Below is a small trained network, with its code and all its weights. Each question gives an input and a target symbol and asks what happens when units are switched off, that is, made to give their printed mean instead of their output.

import numpy as np


def w(rows, s, z=0):
    codes = np.array(rows[::2]) - 128.0
    scale = np.full(codes.shape[1], s)
    scale[-1] = z or s
    return codes * scale


def f(y):
    return np.maximum(y, 0)


def softmax(a):
    e = np.exp(a - a.max(-1, keepdims=True))
    return e / e.sum(-1, keepdims=True)


def log_softmax(a):
    a = a - a.max(-1, keepdims=True)
    return a - np.log(np.exp(a).sum(-1, keepdims=True))


def net(x, mask):
    ids = ['ΓΞΣΩβθμτφ'.index(c) for c in x.split()]
    T = len(ids)
    res = E[ids] + P[:T]
    q, k, v = (res @ M[0].T for M in (Q, K, V))
    z = softmax(np.where(np.tri(T) > 0, q @ k.T / 3**0.5, -1e9)) @ v
    res = res + np.where(mask[0], z, O[0][:, -1]) @ O[0][:, :-1]
    y = f(res @ A[0][:, :-1].T + A[0][:, -1])
    res = res + np.where(mask[1:13], y, B[0][:, -1]) @ B[0][:, :-1]
    return log_softmax(res[-1] @ U[:, :-1].T + U[:, -1])


Q, K, V, O, A, B = {}, {}, {}, {}, {}, {}
E = w([
[149,141,114,78,225],'Γ',
[176,122,147,129,204],'Ξ',
[172,103,176,146,91],'Σ',
[115,141,159,64,148],'Ω',
[160,122,141,101,155],'β',
[107,113,173,71,109],'θ',
[57,192,194,71,106],'μ',
[217,97,139,123,158],'τ',
[117,163,253,179,58],'φ',
],0.021)
P = w([
[151,2,160,109,146],'0',
[113,114,173,130,170],'1',
[123,118,166,132,168],'2',
[150,125,155,119,149],'3',
[163,127,150,130,141],'4',
[167,134,149,131,148],'5',
[166,131,146,131,144],'6',
[172,138,148,141,143],'7',
[169,143,145,133,153],'8',
[169,138,154,142,142],'9',
[175,139,146,138,148],'10',
[168,147,146,139,156],'11',
[169,141,147,143,153],'12',
[171,142,156,141,144],'13',
],0.014)
Q[0] = w([
[106,99,79,210,134],'head 0',
[131,106,227,148,212],'head 0',
[244,214,158,105,118],'head 0',
],0.012)
K[0] = w([
[105,215,117,157,145],'head 0',
[67,21,172,44,130],'head 0',
[122,11,132,100,158],'head 0',
],0.012)
V[0] = w([
[186,154,36,107,196],'head 0',
[192,44,34,29,1],'head 0',
[43,134,131,46,174],'head 0',
],0.011)
O[0] = w([
[49,12,250,58,100,1],'head 0',
[48,156,177,224,212,221],'head 0',
[2,34,19,124,73,203],'head 0',
],0.0097,0.0096)
A[0] = w([
[87,139,178,127,72,157],'neuron 0',
[93,56,106,100,71,1],'neuron 1',
[114,87,220,89,152,80],'neuron 2',
[127,173,84,167,162,103],'neuron 3',
[128,134,199,158,162,52],'neuron 4',
[219,165,163,95,150,158],'neuron 5',
[68,184,147,142,68,100],'neuron 6',
[193,167,126,81,101,81],'neuron 7',
[161,123,170,61,145,63],'neuron 8',
[112,196,166,168,7,207],'neuron 9',
[180,70,108,178,134,205],'neuron 10',
[72,180,124,85,118,102],'neuron 11',
],0.012,0.008)
B[0] = w([
[82,94,86,99,164,162],'neuron 0',
[132,222,59,149,204,141],'neuron 1',
[218,138,87,205,151,174],'neuron 2',
[130,97,155,110,29,251],'neuron 3',
[139,75,156,121,1,181],'neuron 4',
[74,97,87,95,90,207],'neuron 5',
[196,193,80,130,137,170],'neuron 6',
[90,172,145,144,246,160],'neuron 7',
[132,42,78,112,68,142],'neuron 8',
[129,103,68,71,156,196],'neuron 9',
[112,162,183,87,146,185],'neuron 10',
[194,118,185,123,133,156],'neuron 11',
],0.009,0.015)
U = w([
[144,115,83,159,200,10],'Γ',
[113,60,120,52,154,53],'Ξ',
[74,120,157,71,110,94],'Σ',
[2,75,133,92,158,254],'Ω',
[144,143,180,114,196,244],'β',
[104,191,103,229,140,56],'θ',
[110,111,56,129,108,103],'μ',
[157,108,119,156,137,45],'τ',
[145,168,136,78,170,192],'φ',
],0.0072,0.0059)

Each question gives the input, a string of symbols that net reads in full, and the target symbol t.
The units are the heads (3 rows each of Q, K, V and O) and the neurons (one row each of A and B). Each row of codes is followed by its name. A weight is (code - 128) times the scale printed after its matrix; where a second scale follows, it is the last column's (O, A, B and U).
mask holds one flag per unit, heads first, then neurons. A switched-off unit (its flag False) gives its mean, the last column of its rows in O or B, instead of its output. The means were averaged over made-up inputs and are rounded, as every weight is.
A unit's drop is (log p(t) with every unit on - log p(t) with that unit switched off) / (log p(t) with every unit on - log p(t) with every unit switched off).
The circuit of an input: a set's keep is (log p(t) with only the set's units on - log p(t) with every unit switched off) / (log p(t) with every unit on - log p(t) with every unit switched off). Starting from the 12 units with the biggest drops (on a tie, the unit counted first), units are removed one at a time, each time the one whose removal leaves the highest keep (on an exact tie, the one counted first), for as long as the keep stays at least 0.8.
circuit, biggest first: the units of the circuit, biggest drop first
k most important neurons: the k neurons with the biggest drops, biggest first
drop when u is switched off: that unit's drop, to one decimal
input Ξ Ω μ Ω Ξ μ, target Ξ: circuit, biggest first	[head 0; neuron 8; neuron 9]
input φ Γ Γ, target φ: most important neuron	[neuron 7]
input Ω β φ, target Ω: 3 most important neurons	[neuron 0; neuron 2; neuron 9]
input β μ Ω Ξ θ μ φ Ξ θ τ θ Ω, target β: circuit, biggest first	[head 0; neuron 3; neuron 5]
input β θ μ τ, target β: circuit, biggest first	[head 0; neuron 3]
input Σ Ω Σ τ, target Σ: 3 most important neurons	[neuron 5; neuron 4; neuron 3]
input Σ Ω Γ Ω, target Σ: 3 most important neurons	[neuron 5; neuron 4; neuron 3]
input Γ μ Ω, target Γ: 2 most important neurons	[neuron 2; neuron 1]
input θ θ μ θ Ω μ τ θ φ θ Ω φ, target μ: circuit, biggest first	[neuron 9; neuron 3; neuron 4; head 0]
input φ φ μ φ φ φ μ θ θ, target φ: 2 most important neurons	[neuron 7; neuron 4]
input φ β φ φ φ, target φ: 2 most important neurons	[neuron 7; neuron 9]
input τ φ Σ, target τ: circuit, biggest first	[neuron 2; head 0; neuron 4]
input θ θ θ Σ θ Ω Ξ, target θ: 3 most important neurons	[neuron 9; neuron 5; neuron 0]
input β θ μ μ φ Ξ Γ Σ θ τ, target β: circuit, biggest first	[head 0]
input Ω θ Ω τ θ θ Γ θ Ω τ Σ θ Σ, target Ω: 2 most important neurons	[neuron 2; neuron 6]
input β τ θ φ φ Ξ μ Ω Γ θ Ξ τ μ, target β: 2 most important neurons	[neuron 11; neuron 5]
input φ β τ, target φ: 3 most important neurons	[neuron 7; neuron 10; neuron 5]
input Γ Ω μ, target Γ: 2 most important neurons	[neuron 2; neuron 1]
input μ θ Γ β τ φ θ μ Γ Γ, target μ: 3 most important neurons	[neuron 3; neuron 7; neuron 11]
input τ φ θ Σ τ β τ θ μ μ Ω Ω φ, target τ: most important neuron	[neuron 2]
input Σ Γ Γ μ Ω Ω, target Σ: drop when neuron 6 is switched off	0.1
input Γ Ω τ φ θ Ω φ τ Ξ μ β Ω θ, target Γ: drop when neuron 2 is switched off	1.2
input β φ Γ τ μ Σ β Ω, target β: drop when neuron 2 is switched off	0.3
input μ Ω τ Ω μ, target μ: drop when head 0 is switched off	1.2
